Below are the code and all the weights of a small trained network. Each question names an input and a class and asks about switching units off, where a switched-off unit gives its printed mean instead of its output.

import numpy as np


def w(rows, s, z=0):
    codes = np.array(rows[::2]) - 128.0
    scale = np.full(codes.shape[1], s)
    scale[-1] = z or s
    return codes * scale


def f(y):
    return y / 2 * (1 + np.tanh(0.7978845608 * (y + 0.044715 * y**3)))


def log_softmax(a):
    a = a - a.max(-1, keepdims=True)
    return a - np.log(np.exp(a).sum(-1, keepdims=True))


def net(x, mask):
    res = np.array(x, float).reshape(1, 8) / 4 @ E
    y = f(res @ A[0][:, :-1].T + A[0][:, -1])
    res = res + np.where(mask, y, B[0][:, -1]) @ B[0][:, :-1]
    return log_softmax(res[-1] @ U[:, :-1].T + U[:, -1])


A, B = {}, {}
E = w([
[10,168,179,106,95,153,125],'x0',
[129,108,148,119,111,117,131],'x1',
[157,115,168,140,93,203,51],'x2',
[126,93,56,68,29,148,146],'x3',
[143,172,107,141,147,162,148],'x4',
[129,130,129,130,127,129,129],'x5',
[120,110,130,127,132,128,124],'x6',
[131,125,130,124,135,136,133],'x7',
],0.012)
A[0] = w([
[179,109,138,131,88,203,38,124],'n0',
[96,117,183,176,160,158,138,120],'n1',
[133,129,158,130,122,131,121,129],'n2',
[116,112,153,118,147,142,110,125],'n3',
[124,117,119,150,139,159,134,107],'n4',
[158,140,207,156,222,77,137,151],'n5',
[127,143,117,119,153,137,125,130],'n6',
[173,111,124,151,113,146,90,110],'n7',
[114,133,92,82,68,175,115,203],'n8',
[9,146,138,115,102,158,177,166],'n9',
[111,98,99,91,127,136,128,147],'n10',
[148,143,125,138,127,145,141,114],'n11',
[132,135,160,117,117,127,113,115],'n12',
[110,147,152,158,94,168,94,126],'n13',
[119,117,113,125,78,158,141,74],'n14',
[115,165,219,127,171,160,55,118],'n15',
[157,85,48,145,114,129,152,117],'n16',
[106,122,167,150,147,148,99,126],'n17',
[155,123,139,115,127,138,120,115],'n18',
[40,149,131,109,103,142,159,9],'n19',
[205,102,119,158,146,113,108,106],'n20',
[113,123,91,100,74,164,120,29],'n21',
[103,115,117,143,78,149,142,138],'n22',
[135,116,129,122,140,121,128,114],'n23',
[129,117,93,113,142,133,123,123],'n24',
[161,130,113,136,102,98,124,120],'n25',
[148,105,74,117,125,93,159,147],'n26',
[129,138,131,116,129,152,95,145],'n27',
[157,127,146,124,175,84,142,57],'n28',
[133,139,150,117,140,104,155,121],'n29',
[164,118,131,128,102,169,81,73],'n30',
[101,126,144,130,93,189,111,88],'n31',
[124,122,114,138,129,128,118,117],'n32',
],0.015,0.011)
B[0] = w([
[80,144,137,99,218,97,73,229],'n0',
[184,123,136,113,65,116,132,182],'n1',
[147,138,98,120,109,131,141,140],'n2',
[156,158,116,144,130,156,152,144],'n3',
[123,109,137,123,126,120,122,127],'n4',
[50,140,108,108,252,139,84,239],'n5',
[119,81,144,118,111,125,96,135],'n6',
[100,127,118,132,191,163,123,167],'n7',
[61,105,105,177,154,120,207,234],'n8',
[171,143,150,95,209,128,38,254],'n9',
[124,146,129,148,120,151,144,162],'n10',
[110,78,169,117,123,94,122,131],'n11',
[160,144,101,147,131,147,133,139],'n12',
[181,104,143,116,92,127,137,177],'n13',
[166,140,120,100,141,116,83,153],'n14',
[206,122,147,142,25,122,169,218],'n15',
[133,113,156,147,66,104,178,186],'n16',
[163,119,109,102,76,143,147,168],'n17',
[119,144,129,144,138,120,129,136],'n18',
[6,119,81,178,187,110,188,174],'n19',
[116,165,118,103,176,112,100,189],'n20',
[183,160,161,105,139,131,55,160],'n21',
[91,123,133,118,151,129,140,168],'n22',
[114,162,126,148,124,144,121,127],'n23',
[110,91,134,111,94,120,125,138],'n24',
[135,120,121,133,132,163,149,147],'n25',
[135,127,130,165,73,166,152,181],'n26',
[143,124,146,120,104,86,131,154],'n27',
[59,86,125,146,128,128,168,152],'n28',
[127,125,114,141,152,141,104,143],'n29',
[68,131,112,143,184,135,133,166],'n30',
[191,141,134,120,86,148,105,169],'n31',
[134,130,126,128,140,139,133,125],'n32',
],0.016)
U = w([
[63,110,85,156,187,84,132,39],'0',
[135,154,156,64,186,82,36,252],'1',
[194,84,147,168,3,122,195,226],'2',
],0.0075,0.00019)

Each question gives the input, the list of numbers given to net, and the class t.
The units are the neurons (one row each of A and B). Each row of codes is followed by its name. A weight is (code - 128) times the scale printed after its matrix; where a second scale follows, it is the last column's (A, B and U).
mask holds one flag per neuron, in row order. A switched-off neuron (its flag False) gives its mean, the last column of its row in B, instead of its output. The means were averaged over made-up inputs and are rounded, as every weight is.
A unit's drop is (log p(t) with every unit on - log p(t) with that unit switched off) / (log p(t) with every unit on - log p(t) with every unit switched off).
The circuit of an input: a set's keep is (log p(t) with only the set's units on - log p(t) with every unit switched off) / (log p(t) with every unit on - log p(t) with every unit switched off). Starting from the 12 units with the biggest drops (on a tie, the unit counted first), units are removed one at a time, each time the one whose removal leaves the highest keep (on an exact tie, the one counted first), for as long as the keep stays at least 0.8.
units of the circuit, in order: the units of the circuit, biggest drop first
top k neurons: the k neurons with the biggest drops, biggest first
drop when u is switched off: that unit's drop, to one decimal
input [-1,6,4,4,-5,-3,-8,-3], class 0: top 2 neurons : (n9; n8)
input [-8,1,-6,1,7,6,0,5], class 2: top 3 neurons : (n16; n26; n0)
input [6,-4,2,-3,-8,-6,8,-1], class 2: units of the circuit, in order : (n15)
input [2,-5,-6,-1,5,6,6,8], class 1: top 2 neurons : (n8; n9)
input [3,6,1,-3,-4,6,1,-2], class 2: units of the circuit, in order : (n0; n15)
input [3,1,-5,-1,6,-2,6,-7], class 1: top 2 neurons : (n8; n9)
input [4,-1,-7,-8,-1,-7,7,-1], class 1: top 3 neurons : (n8; n9; n1)
input [1,-4,1,0,6,0,0,4], class 2: top 3 neurons : (n5; n0; n9)
input [-8,7,1,3,6,0,-7,-4], class 0: top 2 neurons : (n15; n20)
input [0,-3,5,3,6,-5,-1,1], class 0: top 2 neurons : (n8; n9)
input [-1,-7,8,8,-3,-6,-1,2], class 0: top 3 neurons : (n8; n9; n30)
input [2,-4,-6,-4,5,0,7,8], class 1: top 2 neurons : (n8; n19)
input [-2,-7,5,1,-4,5,5,6], class 0: top 2 neurons : (n9; n21)
input [-6,2,7,6,-4,-5,5,2], class 0: top 3 neurons : (n8; n9; n30)
input [-4,-6,4,4,-6,1,4,-7], class 0: drop when n9 is switched off : 0.2
input [4,-3,-6,-2,2,-2,6,8], class 1: drop when n22 is switched off : 0.0
input [5,7,3,-1,1,3,6,5], class 2: drop when n5 is switched off : 0.1
